Below is a small trained network, with its code and all its weights. Each question gives an input and a class and asks what happens when units are switched off, that is, made to give their printed mean instead of their output.

import numpy as np


def w(rows, s, z=0):
    codes = np.array(rows[::2]) - 128.0
    scale = np.full(codes.shape[1], s)
    scale[-1] = z or s
    return codes * scale


def f(y):
    return np.maximum(y, 0)


def log_softmax(a):
    a = a - a.max(-1, keepdims=True)
    return a - np.log(np.exp(a).sum(-1, keepdims=True))


def net(x, mask):
    res = np.array(x, float).reshape(1, 4) / 4 @ E
    y = f(res @ A[0][:, :-1].T + A[0][:, -1])
    res = res + np.where(mask, y, B[0][:, -1]) @ B[0][:, :-1]
    return log_softmax(res[-1] @ U[:, :-1].T + U[:, -1])


A, B = {}, {}
E = w([
[130,170,1],'x0',
[77,240,167],'x1',
[72,108,85],'x2',
[207,165,158],'x3',
],0.0079)
A[0] = w([
[166,109,63,82],'n1',
[46,114,160,123],'n2',
[129,103,149,130],'n3',
[194,95,150,114],'n4',
[86,104,172,56],'n5',
[106,93,159,3],'n6',
[69,214,58,63],'n7',
[156,95,140,100],'n8',
[101,149,118,126],'n9',
[148,98,112,110],'n10',
[165,147,59,163],'n11',
[217,115,91,115],'n12',
[120,219,186,66],'n13',
[42,153,181,175],'n14',
[128,99,120,103],'n15',
[6,180,105,150],'n16',
[132,81,171,143],'n17',
[131,143,170,111],'n18',
[140,95,144,100],'n19',
[123,153,153,85],'n20',
],0.015,0.0048)
B[0] = w([
[143,141,119,195],'n1',
[41,69,112,199],'n2',
[153,168,141,165],'n3',
[132,93,90,200],'n4',
[106,183,89,167],'n5',
[85,194,134,145],'n6',
[194,221,5,239],'n7',
[132,152,91,167],'n8',
[122,133,96,162],'n9',
[138,149,173,167],'n10',
[180,143,67,226],'n11',
[115,48,138,213],'n12',
[129,161,250,245],'n13',
[147,54,133,243],'n14',
[111,138,159,154],'n15',
[49,24,56,254],'n16',
[188,199,137,205],'n17',
[109,127,164,181],'n18',
[130,161,129,161],'n19',
[147,134,174,160],'n20',
],0.021,0.0069)
U = w([
[44,105,46,73],'0',
[216,93,97,100],'1',
[117,170,216,88],'2',
[207,120,114,159],'3',
[52,244,91,134],'4',
[116,204,24,67],'5',
[130,140,48,255],'6',
],0.011,0.0098)

Each question gives the input, the list of numbers given to net, and the class t.
The units are the neurons (one row each of A and B). Each row of codes is followed by its name. A weight is (code - 128) times the scale printed after its matrix; where a second scale follows, it is the last column's (A, B and U).
mask holds one flag per neuron, in row order. A switched-off neuron (its flag False) gives its mean, the last column of its row in B, instead of its output. The means were averaged over made-up inputs and are rounded, as every weight is.
A unit's drop is (log p(t) with every unit on - log p(t) with that unit switched off) / (log p(t) with every unit on - log p(t) with every unit switched off).
The circuit of an input: a set's keep is (log p(t) with only the set's units on - log p(t) with every unit switched off) / (log p(t) with every unit on - log p(t) with every unit switched off). Starting from the 12 units with the biggest drops (on a tie, the unit counted first), units are removed one at a time, each time the one whose removal leaves the highest keep (on an exact tie, the one counted first), for as long as the keep stays at least 0.8.
circuit, biggest first: the units of the circuit, biggest drop first
most important unit: the unit with the biggest drop
k most important neurons: the k neurons with the biggest drops, biggest first
drop of u: that unit's drop, to one decimal
input [6,0,-1,3], class 5: circuit, biggest first -> [n7, n14]
input [-2,-6,5,-4], class 4: circuit, biggest first -> [n16, n14, n12, n11]
input [-4,4,7,3], class 0: circuit, biggest first -> [n16, n2]
input [3,5,-8,5], class 2: circuit, biggest first -> [n13]
input [4,1,-5,4], class 1: 2 most important neurons -> [n12, n16]
input [-3,0,-1,-5], class 0: circuit, biggest first -> [n2, n7]
input [1,3,-2,-3], class 0: circuit, biggest first -> [n16, n17]
input [2,1,6,5], class 5: circuit, biggest first -> [n14, n7]
input [5,8,-6,6], class 2: 2 most important neurons -> [n13, n20]
input [5,4,2,-2], class 5: 2 most important neurons -> [n7, n12]
input [8,-7,6,1], class 5: 2 most important neurons -> [n14, n7]
input [-3,-8,5,1], class 3: circuit, biggest first -> [n16, n17]
input [3,-5,-2,1], class 1: 4 most important neurons -> [n16, n12, n7, n2]
input [-7,-4,-6,0], class 4: 3 most important neurons -> [n14, n6, n5]
input [7,-3,2,7], class 1: most important neuron -> [n12]
input [8,-6,8,-7], class 5: 2 most important neurons -> [n7, n11]
input [4,-4,5,3], class 3: 2 most important neurons -> [n16, n2]
input [3,4,0,3], class 5: 3 most important neurons -> [n7, n12, n14]
input [5,4,5,-7], class 0: 2 most important neurons -> [n16, n2]
input [-6,-3,4,-2], class 4: most important unit -> n16
input [7,-8,-7,3], class 1: drop of n12 -> 0.4
